Here is a tiny trained network, its code and every weight. The questions are about switching its units off for an input and a target symbol, where a switched-off unit gives its printed mean instead of its output.

import numpy as np


def w(rows, s, z=0):
    codes = np.array(rows[::2]) - 128.0
    scale = np.full(codes.shape[1], s)
    scale[-1] = z or s
    return codes * scale


def f(y):
    return y / 2 * (1 + np.tanh(0.7978845608 * (y + 0.044715 * y**3)))


def softmax(a):
    e = np.exp(a - a.max(-1, keepdims=True))
    return e / e.sum(-1, keepdims=True)


def log_softmax(a):
    a = a - a.max(-1, keepdims=True)
    return a - np.log(np.exp(a).sum(-1, keepdims=True))


def net(x, mask):
    ids = ['αγδεηθλ'.index(c) for c in x.split()]
    T = len(ids)
    res = E[ids] + P[:T]
    u = 0
    for l in range(2):
        q, k, v = (res @ M[l].T for M in (Q, K, V))
        z = softmax(np.where(np.tri(T) > 0, q @ k.T / 4**0.5, -1e9)) @ v
        res = res + np.where(mask[u], z, O[l][:, -1]) @ O[l][:, :-1]
        u += 1
        y = f(res @ A[l][:, :-1].T + A[l][:, -1])
        res = res + np.where(mask[u : u + 8], y, B[l][:, -1]) @ B[l][:, :-1]
        u += 8
    return log_softmax(res[-1] @ U[:, :-1].T + U[:, -1])


Q, K, V, O, A, B = {}, {}, {}, {}, {}, {}
E = w([
[148,199,152],'α',
[172,158,126],'γ',
[190,147,146],'δ',
[121,132,52],'ε',
[9,183,47],'η',
[76,77,169],'θ',
[222,119,42],'λ',
],0.012)
P = w([
[174,144,103],'0',
[198,38,3],'1',
[35,188,176],'2',
[192,228,114],'3',
[182,12,9],'4',
[32,192,179],'5',
],0.0055)
Q[0] = w([
[199,190,23],'0.h1',
[130,236,34],'0.h1',
[242,100,84],'0.h1',
[253,114,77],'0.h1',
],0.0076)
K[0] = w([
[2,180,91],'0.h1',
[58,221,69],'0.h1',
[37,117,163],'0.h1',
[8,152,182],'0.h1',
],0.0089)
V[0] = w([
[194,100,222],'0.h1',
[112,179,70],'0.h1',
[164,253,134],'0.h1',
[222,171,96],'0.h1',
],0.0048)
O[0] = w([
[222,96,247,6],'0.h1',
[88,190,40,227],'0.h1',
[189,253,76,202],'0.h1',
[136,212,146,205],'0.h1',
],0.0044,0.0022)
A[0] = w([
[123,112,247,185],'0.n1',
[114,63,108,201],'0.n2',
[207,132,135,205],'0.n3',
[94,115,89,4],'0.n4',
[44,142,143,73],'0.n5',
[26,127,119,203],'0.n6',
[144,175,208,204],'0.n7',
[204,119,91,39],'0.n8',
],0.015,0.0031)
B[0] = w([
[124,254,193,151],'0.n1',
[209,136,149,174],'0.n2',
[56,62,154,206],'0.n3',
[87,123,183,159],'0.n4',
[99,160,194,170],'0.n5',
[123,205,188,253],'0.n6',
[228,43,200,197],'0.n7',
[52,179,214,197],'0.n8',
],0.0093,0.0043)
Q[1] = w([
[197,12,165],'1.h1',
[139,113,240],'1.h1',
[161,149,181],'1.h1',
[13,143,2],'1.h1',
],0.0052)
K[1] = w([
[146,106,253],'1.h1',
[191,69,161],'1.h1',
[190,113,130],'1.h1',
[23,210,49],'1.h1',
],0.0057)
V[1] = w([
[65,67,134],'1.h1',
[82,3,58],'1.h1',
[88,201,192],'1.h1',
[200,168,29],'1.h1',
],0.0049)
O[1] = w([
[16,95,223,88],'1.h1',
[3,108,151,2],'1.h1',
[236,241,104,221],'1.h1',
[88,111,20,114],'1.h1',
],0.0041,0.0037)
A[1] = w([
[51,142,87,218],'1.n1',
[120,144,210,123],'1.n2',
[84,151,171,11],'1.n3',
[84,71,3,253],'1.n4',
[203,22,128,160],'1.n5',
[84,137,109,112],'1.n6',
[206,75,85,175],'1.n7',
[88,141,105,175],'1.n8',
],0.013,0.005)
B[1] = w([
[171,129,83,237],'1.n1',
[135,63,139,254],'1.n2',
[89,106,99,158],'1.n3',
[123,3,98,234],'1.n4',
[23,159,103,194],'1.n5',
[141,134,107,144],'1.n6',
[49,151,75,196],'1.n7',
[164,127,106,180],'1.n8',
],0.012,0.0053)
U = w([
[2,148,93,6],'α',
[180,223,86,144],'γ',
[107,122,155,254],'δ',
[91,74,200,72],'ε',
[158,65,95,118],'η',
[142,137,155,168],'θ',
[233,119,192,145],'λ',
],0.0092,0.0034)

Each question gives the input, a string of symbols that net reads in full, and the target symbol t.
The units are the heads (4 rows each of Q, K, V and O) and the neurons (one row each of A and B). Each row of codes is followed by its name. A weight is (code - 128) times the scale printed after its matrix; where a second scale follows, it is the last column's (O, A, B and U).
mask holds one flag per unit, layer by layer, with each layer's heads first. A switched-off unit (its flag False) gives its mean, the last column of its rows in O or B, instead of its output. The means were averaged over made-up inputs and are rounded, as every weight is.
A unit's drop is (log p(t) with every unit on - log p(t) with that unit switched off) / (log p(t) with every unit on - log p(t) with every unit switched off).
The circuit of an input: a set's keep is (log p(t) with only the set's units on - log p(t) with every unit switched off) / (log p(t) with every unit on - log p(t) with every unit switched off). Starting from the 12 units with the biggest drops (on a tie, the unit counted first), units are removed one at a time, each time the one whose removal leaves the highest keep (on an exact tie, the one counted first), for as long as the keep stays at least 0.8.
units of the circuit, in order: the units of the circuit, biggest drop first
k most important neurons: the k neurons with the biggest drops, biggest first
k most important neurons of layer l: the k neurons of layer l with the biggest drops, biggest first
drop when u is switched off: that unit's drop, to one decimal
input α γ λ ε θ, target α: units of the circuit, in order => [0.n8, 1.n5, 1.n7]
input δ δ θ θ δ, target α: units of the circuit, in order => [1.n5, 0.n6, 1.n7]
input ε α θ ε γ, target α: units of the circuit, in order => [0.n6, 1.n5, 1.n7]
input ε α λ ε, target η: 3 most important neurons => [1.n4, 0.n6, 0.n5]
input ε ε θ θ δ, target α: 2 most important neurons => [0.n6, 1.n5]
input ε θ δ θ ε, target α: 3 most important neurons of layer 0 => [0.n2, 0.n6, 0.n1]
input α ε γ δ θ, target α: most important neuron of layer 0 => [0.n8]
input η γ η δ, target γ: 2 most important neurons of layer 0 => [0.n6, 0.n5]
input ε θ ε θ, target λ: 2 most important neurons of layer 0 => [0.n1, 0.n3]
input ε α θ ε ε, target α: 2 most important neurons of layer 0 => [0.n2, 0.n6]
input θ θ ε, target γ: 4 most important neurons of layer 0 => [0.n7, 0.n6, 0.n3, 0.n8]
input ε δ θ, target ε: 2 most important neurons of layer 1 => [1.n2, 1.n3]
input α ε ε ε ε λ, target η: 3 most important neurons of layer 0 => [0.n6, 0.n7, 0.n5]
input δ α γ δ, target ε: 2 most important neurons of layer 1 => [1.n2, 1.n5]
input θ δ θ, target ε: 2 most important neurons => [1.n2, 1.n3]
input λ θ ε η, target γ: most important neuron => [0.n7]
input ε η λ α θ λ, target η: 2 most important neurons of layer 1 => [1.n4, 1.n5]
input α α λ δ, target ε: 4 most important neurons of layer 0 => [0.n3, 0.n8, 0.n7, 0.n2]
input δ ε η α η, target γ: drop when 1.n4 is switched off => 0.2
input δ δ α η α, target γ: drop when 1.h1 is switched off => 1.3
input θ λ α θ, target λ: drop when 1.n5 is switched off => 0.2
